Known rows, with every way that one mark hangs from another:
(desa (sutoz dimem zotoma)): [ -27 -189  154  -16  176   94   87  -88 -118 -142 -260  232 -116 -201
 -287   73  251  106   67  -75   31  -47  -78 -275 -131    8  209 -168
  -15   48  102 -289  -88   34  -46  -95  493 -375   73 -179 -155  283
    1 -360  173  -64 -195   16 -100  169  -41   92  126  -85  -72  124
 -241]
(sigab (desa (domidum sozeg) (sutoz zotoma))): [-108 -168   93  -39  -68   78   -4  -67  -36 -147 -371  134   44  -73
 -261   22  329  124  -89  -81  -33   91 -136 -156  191   14  358 -235
 -313  -70  -44  -20   36   34   42 -219  461 -434  147 -170 -347  445
  166 -338 -111   41 -316  110  -91  204 -134   83  298 -189  -62   47
 -210]
(dimem (zotoma (rega (viki rago) zotonum))): [-149 -179   73  -14   38  273   16   91 -122  -89 -409  237   66   10
 -281  129   11   52   95  -27   73   64  -32 -154  -87   61  291 -191
 -228  -58  -51 -309   -3  -63 -312  100  286 -107   48 -364 -315  109
   65 -426   60   29  -91  -32 -167   72  -12 -191   16 -131    3   96
 -238]
(sozeg (domidum (rago (loron dibe)))): [  -9  -11   40   72 -249  -63  -70 -158   45   56 -255  158  -51 -120
 -231   60  254  191 -118 -117   10   52  -45 -244  -42  -75  408 -386
 -275 -302   10  -10  143  101 -370   49   84  -17   35  -55  -82  232
   57 -185 -151  166  -45  -50   31  -22   71 -102  150   21  127  -60
 -107]
(rega (dimem gesi) (sigab desa (sutoz zotoma)) zotonum): [-204 -197  229 -166   53  389  237  385 -258  -18 -660  406   79 -255
 -199  116   34  279   11   41  -98   22 -162   74  202  108  214   14
 -343  145   41 -294   29   88 -154   18  295 -113  208 -557 -488  448
   94 -299  114  -62   58  247 -189  296 -103  -42  158 -407 -129   85
 -409]
(febam gesi (viki (rago loron)) zotoma): [ -79  -16  217  112  159  223 -102 -187  -79 -104 -535  246   -9  -49
 -173  251  213  186    1 -201   38  334    7 -427 -323  249  285 -228
   10   -8  -42 -192    0  -78 -490   27  173 -198  -37 -271 -373   71
 -354 -115 -175   26  -38 -321 -170   59  318 -342  267  -91  195 -447
   28]
(sozeg (domidum (rago loron)) (sigab desa)): [ -57  -85  131  -59 -270    6 -123  -26   13   22 -271  130   33  -65
 -151  -25  237  247 -188 -179  -63   29   -1  -98  121  -49  295 -402
 -370 -328   97  125  153  171 -205 -153   47 -132  157 -149 -216  401
  162 -232 -205  165 -114   42  -25  154  -43  -35  174   50   27  -41
 -280]
(gesi (febam (zotoma rega)) viki): [-126 -103  182   81  179  356 -139  -59  -82 -188 -489  216   33   60
 -232  309  156   -4   35 -205  208  165  -51 -394 -196  181  227  -61
  -40  -47  -91 -180  -92  -32 -160  -82  467 -277 -110 -417 -272   64
 -182 -273  -98   68   13 -206 -223   49  150 -268  162  108   55 -168
 -246]
(zotoma (dimem (gesi (viki (rago loron)))) (rega sigab)): [-151  -53   48  -20   38  464  100  160 -264 -222 -500  445  -26 -120
 -298  140    6  208   43 -312   32   49  -87 -209  -91  259  443 -106
 -263   77  -78 -330  -51   -3 -261  -82  336 -141   71 -510 -194   85
 -203 -375  -63   54  286 -135 -152   57   56 -259   40  -50 -137  -36
 -105]
(zotonum (sozeg domidum (sigab (desa sutoz)))): [-142 -195  147   50 -160  186 -122   77  -34 -195 -230   94  146  -56
 -290    0  341  216 -168 -177  -75   34 -171 -115  251  -69  378 -273
 -419 -232   42   59  150  -17  -32 -237  234 -325  185 -239 -278  497
  238 -361 -223   67 -235  -31  -39  283 -179  -58  217 -126  -62   57
 -280]
(rega bafo dimem sigab (zotonum (sozeg domidum))): [-282 -329  151   34 -125  256  226  239 -166  -93 -353  337   21 -215
 -296  174  -12  262  -87  -25  -15  -75 -157   73  363   46  338 -155
 -667 -189   24  -88  243  -46 -426  130  208  149  267 -433 -368  412
  282 -338  -92   12  -14    2  -18  300  -88   45  212 -311  -54  134
 -373]
(febam (loron dibe) viki (zotoma (rega zotonum))): [-132  110  227  102  -23  318  -72 -140  -18 -123 -561  473   51  -91
 -336   60  297  115   16  -40   95  256  114 -321 -196  266  418  -77
 -191  -63 -144 -214  -64 -135 -507  142  206 -171  159 -279 -405  119
 -117 -444 -114    5  -32 -119 -182    3  240 -344  232  -75  -20 -513
  -20]
(zeva (desa sutoz) (zotonum sigab)): [-123  -83   85  -47   81  136  -38  -82 -239 -208 -320  137  191 -201
 -511  161  254  203  -88  105   52 -118 -246 -278  352  -32  180 -405
 -240   38  202  -52   59 -225    6 -363  811 -636   71 -237 -271  428
  134 -177 -207  112 -564   40  -81  190 -110   93  285 -232 -106  115
 -283]
(desa domidum (sutoz dimem zotoma) (zeva zotonum)): [-154 -149  130  -10  117   -7  172  -14  -83  -83 -347  325  -60 -107
 -382   91  193  150  -60   72  -47 -219 -233 -189  150   56  286 -264
 -229  134  119  -59  -67  -69   84 -261  879 -558   83 -286 -260  447
  164 -388  -77   24 -334  167   79  307 -155  178  364 -178 -114  -14
 -273]
(zeva desa (zotonum (sigab sutoz))): [-160  -33   39  -87   39   93  -15  -18 -228 -168 -371  127  195 -184
 -509  180  243  289 -103   72   25  -89 -279 -273  369   21  212 -381
 -211   23  138  -48   85 -199   12 -304  670 -589   54 -277 -286  395
  114 -180 -210   95 -495   77  -97  239  -97   88  256 -275 -102   96
 -315]
(zotonum (sigab (desa zeva) (sutoz zotoma))): [ -84 -112   63  -90   57  154  102   29  -94 -152 -412   28  135 -214
 -350   38  282  229  -49    5 -120   53 -180  -97  252   12  266 -290
 -169   -5  125 -117   48  -53   12 -227  341 -537  147 -267 -371  455
  138 -395  -74  -68 -263   94 -111  211 -142   10  210 -142 -206  -17
 -362]
(zeva (desa (domidum (rago loron)) (sutoz rega zotoma))): [ -70 -122  148  -15   16  -14  107 -163 -125  -23 -314  253  -85 -138
 -385   77  142  182  -97   -3   -2  -82  -68 -302  159  -28  236 -435
 -259   19   78  -37   34   27 -110 -183  635 -380  115 -188 -201  371
  108 -347 -108   84 -375   22 -115  174   19  110  293  -76  -38   12
 -218]
(rega (bafo dibe) zotonum): [-206  -69  -11   70  -45   35  112  -63  -89   -9 -255  196   56 -206
 -345  225  209  117   98   43   46  113  -43  -81  124  -81  335 -192
 -259 -139  -85 -167   96  -44 -408   -4  187   78  130  -88 -161  244
  104 -289  -48   77  -64  -26  -77   46  -50  110  123  -71  215   82
 -202]
(sutoz sigab (zotoma dimem)): [ -63 -195   91 -141   87  164  164  -23 -101 -136 -275  267  -39 -142
 -284   59   98  262   25 -133   -9 -123  -92 -174  -26   94  231 -198
 -237  -14   41 -209 -142   80 -147   19  381 -341  151 -238 -253  257
   17 -418  164  -63  -70    0  -87  239  -73   44  111  -32 -127   82
 -318]
(zeva (desa sutoz) (zotonum (sozeg sigab))): [-154 -102  112   -1    7  148 -100    1 -184 -193 -301  159  198 -171
 -496  172  272  225 -122   60   37 -156 -276 -283  377  -50  224 -333
 -300   17  167   36  107 -208   48 -384  744 -575   67 -300 -258  494
  194 -248 -275  153 -551   16  -67  299 -123   75  323 -265  -80  128
 -251]
(rega (bafo (dibe rago)) (sigab desa) viki): [ -51 -145  -29  102 -164   78  153 -135  -43   17 -371  129  -40 -316
 -287  157  -26  129   96   59   43   73  119   59   44  -73  357 -259
 -424 -144  -63 -214  136  -71 -539  -81  116   59  -42 -235 -246  189
   60 -322  -24  -59  -23   67 -123   10 -141   74  163 -145   77    6
 -205]
(sozeg domidum (sigab (desa (sutoz (rega bafo)) zeva))): [-193 -166   73   44  -82  134   66   40  -27 -216 -240   71   96 -102
 -240 -172  194  164  -37 -103 -120   32  -69  -29  227  -54  336 -320
 -452 -147  107   96   11   12  -19 -392  332 -307  241 -305 -360  493
  257 -456 -287    3 -190   58  -31  277 -216   55  214   67 -117    0
 -436]
(zeva (desa (sutoz sigab))): [ -95  -93   82  -25   60  154   43 -106 -171 -210 -307  127  151 -192
 -348   91  194  147   18   98   74  -30 -129 -242  238 -100  195 -362
 -256   19  111  -95  -51  -85  -51 -226  615 -462   57 -171 -258  414
  148 -229 -117   34 -442   29 -113  122  -74   91  263  -96  -81   82
 -264]
(desa domidum (sutoz sigab) zeva): [-196 -122   85   95  -16   83  103  -43  -37 -234 -345  174  128 -116
 -283   17  205   63  -74  135  -48  -63 -186  -90  307  -65  291 -394
 -417   12   29   18  -75  -52  -14 -260  644 -464  118 -157 -275  535
  304 -358 -214   36 -385   67   38  143 -170   95  420  -33 -142  -47
 -240]
(rega (bafo rago) (dimem (gesi (febam loron)) zotoma)): [ -71  -36  260  138  150  111   52   79 -210 -143 -374  231 -134 -170
 -142  256 -101   70  193 -108  158  -88  105 -242 -316  108  338  -89
 -102  -46  -95 -408   80 -117 -364  -12  263  -31   37 -321 -231  162
 -108 -245  -20  -48  286  -89 -114   39   75 -120   29 -188  -28  -51
 -253]
(febam gesi loron viki): [-203   22  199   96  167  204 -151 -221   -3 -209 -508  196   68 -123
 -122  184  316  141   71 -111   88  229   44 -338 -234   69  367 -160
  -44  152 -147 -147   22  -95 -455  -69  238 -275   91 -286 -413  134
 -188   61 -242   97   50 -154 -122  120  220 -242  346 -147   93 -491
  -22]
(dimem gesi (zotoma (rega (sigab (sutoz (desa zeva)))))): [-138 -108  127  -39   69  363  158  266 -283 -157 -450  257   74  -43
 -257   -4    1  165  209    8  -10  -29 -141 -113   28   90  254 -105
 -231  112  -55 -272  -94   -4  -47  -30  422 -314   56 -438 -398  326
   31 -466    3  -29   48  -16 -204  208 -132 -241    6 -150 -180   67
 -328]
(zotonum (sigab (sutoz rega)) sozeg): [-153 -228  105  111   36  202   -4   87 -110 -249 -258   56   85 -213
 -463   89  323  243 -178 -120  -96   15 -238 -189  303   13  302 -293
 -280 -104   12 -123  150 -135  -92 -153  250 -465  203 -276 -198  409
  127 -503  -69  -53 -257 -131 -177  249 -109  -80  184 -222 -186  111
 -237]
(sutoz (dimem gesi) zotoma): [ -26 -208  168  -85  240  138   20   71 -160  -23 -277  266 -163  -82
 -207  130  193  265  152 -137   10 -142  -89 -183 -263   32  226  -45
   19  101   44 -347  -56   74 -148   55  425 -304  102 -282 -142  238
 -136 -299  225 -102  138   58  -59  254  -22    6   38 -161   58   72
 -213]
(bafo dibe (rovo (domidum (rago loron) (sozeg sigab)))): [ 130  -10 -275  150 -332 -133 -170 -254  -84   19   20  174 -172 -296
 -104    7  417   14 -180  121  -49   68  -95 -271  -86 -158  412 -496
 -360 -368  -15   18  187   66 -234  -50   -2 -110  167  -61  -65  323
  -37 -169  -16  322 -100   11 -108   89  116   94   45 -123  172  226
  -35]
(sozeg (domidum rago) sigab): [-126 -192  108    4 -222    9 -190  -19  -38 -103 -171  135   13  -12
 -173  -10  263  187 -158 -172  -37  -15  -85 -141   12  -39  231 -363
 -332 -325  111   96  157  174 -196  -89  122 -104  168 -120 -158  326
  215 -199 -131  179 -108   18  -40  211  -25  -60  126   82   52  101
 -349]
(rega (dimem (gesi viki) zotoma) (zotonum sigab)): [-185 -277  309  -16  276  450  -85  336 -269  -73 -533  318  114  -59
 -148  266   70  181   25  -47    6  -32 -175  -56  -15   36  148 -143
 -202   24   86 -343   45  -61 -301   88  417 -178  192 -456 -386  360
    5 -275   77  -35  151    7 -138  199  -46 -238   67 -292  -45   43
 -300]
(febam gesi (loron dibe rago) viki zotoma): [ -21  196  283  213  103  275 -184 -289   15 -140 -541  304   -3 -164
 -201  144  311  184   64 -128   51  353   99 -504 -434  225  425 -180
  -52  -41  -95 -157  -39 -162 -639   61  123 -206   22 -274 -434  122
 -363 -179 -179   24  106 -249 -139  -26  365 -451  309 -104   95 -717
  153]
(desa domidum sutoz zeva): [-210  -95   45  112  -33   22   23  -34  -56 -190 -379  148  111  -65
 -289   59  277   34  -43   98  -46   35 -207 -177  207  -68  363 -374
 -282   11    8   -1   -8  -69   16 -272  608 -398   47 -109 -238  458
  271 -275 -250   68 -345   73   44  113 -119   69  383  -68  -39  -14
 -195]
(zeva (zotonum (sozeg sigab))): [-171 -127   60   40  -58   96 -175   46  -66 -135 -263  115  137  -86
 -388  166  295  220 -114  -22   14 -116 -238 -223  240   -1  273 -236
 -283  -90   24    9  136 -111 -104 -189  396 -364   95 -273 -180  369
  148 -219 -184  159 -298  -19  -20  247  -73   26  256 -217   30  120
 -200]
(zotoma dimem (rega sigab (viki rago) (zotonum sozeg))): [-244 -262   26  -82  -97  442  149  275 -179 -137 -472  455   71 -125
 -430  198  -44  219  -94 -148    8   24 -117  -26  137  178  442 -114
 -512  -57   -6 -230   97  -93 -378   34  292  -77  113 -489 -304  110
   84 -526   30   56   11   -7 -145  181  -73 -228   89 -223 -127   96
 -182]
(dimem (gesi (febam zotoma) viki)): [-129 -111  219   78  244  345 -239   34 -128 -153 -511  172   51   52
 -126  322  199   96  108 -176  142   97 -118 -285 -301   63  209   -5
   65   63 -115 -260  -68    1 -191  -82  469 -301 -114 -361 -257  163
 -220 -117 -100   40  128 -153 -158   45   70 -315  139  -33  169 -109
 -148]
(domidum rago (sozeg sigab)): [ -65 -263   38    6 -176    2 -284  -48  -35 -103 -214   50  -10 -149
 -165  113  343  137 -172  -78   16  -23 -138 -167   66  -16  154 -309
 -290 -296  139  123  218  105 -199  -51  158 -219  134  -81 -131  348
  180 -227  -60  207 -177   23 -141  179   60  -73  187  -49   30  202
 -175]
(sozeg (sigab (desa (sutoz zotoma)))): [ -80 -129  132  -50    3  173  -89  -11  -78 -195 -314   95  105 -129
 -207  -27  306  135    5  -76  -41   55  -53 -153   82  -20  213 -252
 -196  -58   98  -77  -10   62   -7 -278  278 -364  173 -215 -290  435
  144 -344  -55   27 -241   54 -123  193  -90   80  186    1  -86   61
 -326]
(desa (zeva (zotonum sozeg))): [-167  -97  -40   47  -13   48  -14   43  -25  -48 -348   45  163 -117
 -401  183  228  171  -35  157  -13 -101 -283 -184  297  -71  334 -245
 -258    7   61   31   97 -179  -88 -180  534 -419   -3 -281 -239  374
  184 -187 -252  124 -287   70   61  184  -86  -10  330 -226   44   34
 -184]
(desa (domidum rago) (sutoz (dimem zotoma) rega) zeva): [-145 -294  178   57   75  -40  232   58  -95    0 -326  283 -157  -54
 -307   21   61   63  -87   22  -30 -127 -124 -201  113   50  241 -336
 -257  -28   84  -63  -48   77  -16 -128  669 -440   95 -189 -247  377
  188 -519   -9  -12 -214  112  -80  243  -83   -6  281  -96 -134   43
 -279]
(rovo (domidum (rago (loron dibe)) (sozeg (sigab sutoz)))): [   0  -45 -111   71 -277  -36 -213 -186   -4  -85 -244  189  -90 -266
 -114   -2  411  154 -243   29  -44    2 -148 -251  -57   31  298 -465
 -336 -265   94   99  105  138 -173  -77   41 -157  144 -141 -102  361
    0 -247 -171  250 -213  -54 -125  130  109  -20  177  -18  -52   73
   43]
(febam (loron dibe rago) viki (zotoma dimem)): [ -14  213  208  126  -15  224 -108 -189  -18 -123 -526  420  -33 -165
 -291   91  245  235  -18 -188   50  255   79 -461 -392  312  515 -201
  -59 -161 -102 -212  -84 -161 -523   89  132 -241   11 -202 -360   67
 -248 -376 -104  -39   71 -151  -86  -88  270 -396  209 -106  -68 -522
  147]
(zeva (desa (domidum (rago loron) sozeg))): [ -88  -93   44  -36 -166  -62 -115 -113 -105    8 -323  168   25  -67
 -281  202  250  246 -166    2   50  -38 -153 -254  257  -42  312 -471
 -362 -172   40  123  180  -31 -168  -78  474 -299   48  -86 -181  392
  153 -155 -228  183 -318   54  -37  143   51   63  324 -172   81   19
  -96]
(bafo (rago (loron dibe)) (rovo (domidum (sozeg sigab)))): [ 192  213 -235  245 -342  -47 -199 -329  -48  -59   72  182 -154 -389
  -37 -121  364   44 -122  214 -100   74  -37 -371  -87 -152  571 -520
 -389 -340   10   14  137  -51 -332 -106  -78  -56  214 -206  -69  410
 -156 -204  -11  326  -92    7  -11 -135  107   48   54 -108   88   30
  126]
(sozeg (domidum rago) (sigab (desa sutoz zeva))): [-120 -174  117  -39 -204   50  -50   27  -12  -85 -291   88  102  -81
 -207  -75  239  143 -163  -71  -92   22  -96  -54  188  -79  258 -357
 -372 -245  197  157  119  141  -39 -301  285 -300  157 -171 -313  479
  297 -280 -245  145 -234  136  -35  231 -146  -67  233   46  -73   16
 -396]
(gesi (febam zotoma) (viki (rago (loron dibe)))): [  25  104  155  172  164  339 -178 -211   22 -177 -486  175   18  -97
 -131  396  199   85  -30 -222  209  153  -28 -448 -279  175  360 -194
    5  -81  -80 -197   -7 -114 -393  -39  271 -216 -184 -428 -243   57
 -277 -263 -172  153   47 -317  -77 -269  324 -274  215  156   95 -348
   37]
(bafo dibe rago rovo): [ 144  158 -163  243 -240 -122   -8 -245 -136   41   47  145 -118 -311
 -257   70  264  -52   20  170  -24  179   25 -360  -66 -210  521 -337
 -180 -296 -106 -202  155  -70 -332  -93   25  -35   73  -28  -14  210
  -86 -148  161  212    8  107  -92 -147   40   64  -19 -159  262  132
 -138]
(domidum (rago (loron dibe)) (sozeg (sigab (desa zeva)))): [  72  -45   11   29 -250   11 -199  -82   73   59 -337   56   21 -287
 -149   82  352  205 -176    1  -36    4  -72 -136  162  -52  320 -403
 -375 -293  180  181  204   21 -288 -102   80 -233   98 -119 -167  467
  111 -368 -198  187 -102   33  -34   34   90  -82  279  -19  -13  -97
  -10]

Rows:
[-225   -9  139  -29  125  348  -26  176 -216 -246 -504  409   37  -25
 -292  169  117  154   95 -331  113   89  -32 -274 -263  249  477  -16
  -96  103 -139 -312  -76  -97 -144 -126  415 -295   57 -400 -222   29
 -214 -320 -122   14  308 -128 -160  175   60 -335   72  -79  -95 -176
 -140] -> (zotoma (dimem (gesi (febam loron viki))) rega)
[-118 -268  213   15  -19  189  -26  105 -114 -174 -284  143  108  -89
 -412  137  346  249 -236 -140  -45  -19 -204 -104  406    3  370 -323
 -393 -182   45  -54  190 -105  -41 -201  423 -564  224 -168 -272  539
  193 -444 -120  -29 -304  -19  -53  267 -193   -2  303 -288 -178    1
 -185] -> (zotonum (sigab (desa domidum (sutoz dimem))) sozeg)
[-165 -133  110    4 -227   -7 -115    9  -48 -158 -254  154   18  -90
 -214  -31  283  194 -190 -202  -78   44 -128 -164   20    8  233 -339
 -252 -276   84   47  130  189  -83 -159   94 -148  138 -142 -179  352
  216 -272 -138  138 -173   31 -108  248  -67  -69  116   37  -53  119
 -391] -> (sozeg (domidum rago) (sigab sutoz))
[-183   96  336   91  140  390  -73 -133  -88 -147 -558  437   42  -97
 -284  135  181  142   48 -124   21  346  110 -392 -271  288  320  -86
 -148   36  -77 -148  -58 -150 -558   41  242 -159  145 -449 -484  124
 -304 -220 -125   64   55 -208 -251  125  282 -484  260 -140   52 -612
    2] -> (febam gesi (loron rago) viki (zotoma (rega zotonum)))
[-165 -198  107  103  -84  105  -55 -101  -51 -316 -263  194   57 -131
 -246   24  321   82 -165  -34   -2  -25 -185 -137  246   -1  280 -348
 -475 -118  -44   24  -16  -25  -30 -187  534 -424  179 -119 -229  504
  238 -374 -122   66 -390  -10  -68  172 -138   86  349 -116 -130   96
 -159] -> (desa (domidum sozeg) (sutoz sigab))
[-202 -308   82  -12  103  255    3  119  -19    1 -392  122  104 -119
 -316   74  100  180  -39   77  -51   50  -27   33  199 -115  222 -228
 -367  -19   22 -133   33  -66 -366  -94  319 -262  199 -353 -340  281
  120 -424   35  -39 -183  106 -164  156 -158  -54  175 -173   35   47
 -257] -> (sutoz (rega viki (zotonum (sigab desa))))
[-160  -43  133  -55  -46  134  116  -47 -144 -214 -446  406  -88  -31
 -431   89  125  152   68 -266  123  107  109 -363 -203  330  388  -66
 -182 -137 -172 -272  -92  -54 -250   22  285 -231   69  -96 -300   73
  -46 -506  -50  -72  -49 -134 -225  133  102 -138   73  -55  -96 -105
 -219] -> (febam loron (zotoma dimem (rega bafo)))
[-168 -119  169  -38   27  211   18   48 -134 -172 -566  424 -106   -3
 -394  141   40  162  123 -257  117   65  146 -229 -396  254  358   12
 -145  -40 -196 -393  -90  -71 -369   12  345 -227    7 -142 -311   34
 -102 -507  -47 -149   59 -105 -232  173   14 -259   35 -148  -48 -120
 -173] -> (febam loron (zotoma (dimem gesi) (rega bafo viki)))
[-130 -172   78  -10 -112  -15  -87 -111 -148 -129 -320  167   50  -94
 -338  154  282  138 -162   15   56   -8 -200 -265  253  -49  263 -417
 -327 -123   81   83  145  -18  -33 -200  638 -416   59  -61 -226  425
  226 -195 -210  168 -451   80 -101  185  -28   44  333 -184  -10  119
 -174] -> (zeva (desa (domidum rago sozeg) sutoz))
[-199 -309  -16  -17 -187   26  161  -15   26   27 -524  104  -25 -113
 -262  139  -93  149   -7  112   31  -20   12  151  221  -60  310 -278
 -503 -120  -58  -45  178   63 -459  -84  318 -101   19 -211 -407  294
  295 -282 -237  -20 -201  162  -21  175 -172   74  344 -180  -16  -14
 -288] -> (rega bafo (sigab (desa (domidum rago) zeva)) viki)
[-186 -154  220   70  140  272  -62  -44 -160 -117 -546  318    5   74
 -302  136  200   94   83 -187   46  372   -3 -404 -268  270  236  -98
  -74    1  -55 -193  -86  -21 -315    5  326 -220   48 -262 -377   65
 -294 -223 -114  -65    3 -233 -297  328  182 -368  205 -101  134 -356
 -200] -> (febam gesi viki (zotoma rega))
[-101 -175  220   39  166  208 -130  255 -208 -100 -509  225   10  -16
 -157  285  115  131   74 -125  113   23  -90 -239 -239   99  223  -75
  -90  -24   -9 -302   19  -56 -157    9  363 -196  -37 -267 -207  195
  -84 -175  -14  -67  157  -39 -122  180  103 -154  118 -197   90   25
 -264] -> (rega (dimem (gesi (febam zotoma))))
[ -69 -197   74 -106  -10  131  139  -42   18  -89 -319  126   53 -105
 -230   -4  169  238  -58   52  -76 -129 -133    1  301    4  265 -258
 -476  -28   41   50  -40   30  -67  -96  483 -477  227 -324 -415  513
  204 -431  -52  -14 -227  155  -14  283 -149  115  335 -104 -133  -69
 -317] -> (sutoz (sigab (desa (domidum sozeg) zeva)) zotoma)
[-136   36  238   13  114  280  -97  -66 -120 -240 -582  417  -20  -32
 -229  188  188  239  -22 -287   84  168   42 -343 -427  368  410  -59
   42   14 -169 -329  -38 -105 -412   43  252 -351   23 -264 -428    5
 -225 -247 -134  -11   55 -160 -151   -5  242 -412  174 -174  -25 -361
   38] -> (febam loron (viki rago) (zotoma (dimem gesi)))
[ 226  204 -246  269 -373 -125 -128 -350 -114   32  127  237 -212 -417
  -99  -35  365    0 -150  212 -110   83   17 -330  -94 -170  525 -532
 -390 -370  -19  -19  137  -63 -300 -149  -71  -24  184 -125   14  353
 -175 -193   55  314  -40   21  -86  -77   80  125   -6 -113  180  106
   48] -> (bafo dibe (rago loron) (rovo (domidum (sozeg sigab))))
[-188 -278  254  -68   67  407  104  376 -328  -12 -541  422   57 -111
 -109  165  -33  201   84   72   -2  -64 -156    2   76   93  174  -84
 -386   38   30 -316    2   28 -292  219  323   -2  158 -483 -421  370
   92 -238  157  -31  145  107 -143  212  -19 -127   83 -355  -16  167
 -352] -> (rega (dimem gesi zotoma) sigab zotonum)
[-117 -219  134   34   92  255  -64    5 -123 -130 -505  234  -15   59
 -327  210  112   82   83 -173   74  255   19 -338 -297  181  230 -111
 -162  -48  -35 -249  -20  -35 -360   -2  300 -181  -50 -226 -316   38
 -190 -312  -25  -29  -54 -175 -276  216  136 -289  118  -90  165 -147
 -210] -> (febam gesi (zotoma (rega (viki rago))))
[-100 -273   88  -52   72  194  253  117 -138  -12 -292  244 -118 -152
 -261  -23   64  247   15  -44    7  -45  -25 -123  214   98  277 -141
 -359  -15   -2 -150  -75   73 -156  -36  323 -301  176 -407 -281  266
   -1 -423  154  -98   -4  140 -161  215  -37  110  167 -152  -72   74
 -300] -> (sutoz dimem (rega (sigab desa)))
[ -72 -157   91   20   34  228  126 -105 -161 -249 -307  247  -39 -211
 -361  -23  198   26   72  -36    5   25  -70 -240   -2   61  233 -178
 -211   61   49 -253  -71   26  -68 -120  450 -278  134 -293 -205  271
   70 -397   72    1 -222  -44 -181  148  -24   26  131  -19 -147  136
 -315] -> (desa (sutoz (zotoma (rega sigab))))
[-166 -238  180   37  116  175   81   95 -218 -133 -484  282  -76   20
 -355  185   72   93  140 -214   84  231   16 -372 -208  248  218  -80
 -207  -91  -22 -253  -18  -12 -277   15  307  -82   56 -175 -296  123
 -167 -345  -49 -112   52 -197 -283  362  142 -154  115 -118   98 -105
 -349] -> (febam gesi (zotoma (rega bafo dimem)))
[ -46  170  133  157   41  159 -130 -253   12 -197 -345  159   73 -271
 -154  146  366  160  124  -76   70  158   34 -422 -218    3  492 -226
 -163   43  -74 -131   57 -144 -473  -42  116 -137   32 -234 -250  233
 -193 -105  -97  175  144 -126  -69 -118  223 -191  258  -50  123 -424
   78] -> (febam gesi (loron (dibe rago)))
[-202 -188  278  -30  179  312  -84  352 -222  -19 -548  343  104  -42
 -152  328  104  162   46  -24   72   35 -128 -121  -91   70  192  -15
 -175   11   27 -260   25  -57 -236   77  385  -90   53 -366 -300  282
  -26 -194   46    7  131   33 -123  175   52 -189  132 -250  142   19
 -265] -> (rega (dimem (gesi (febam zotoma))) zotonum)
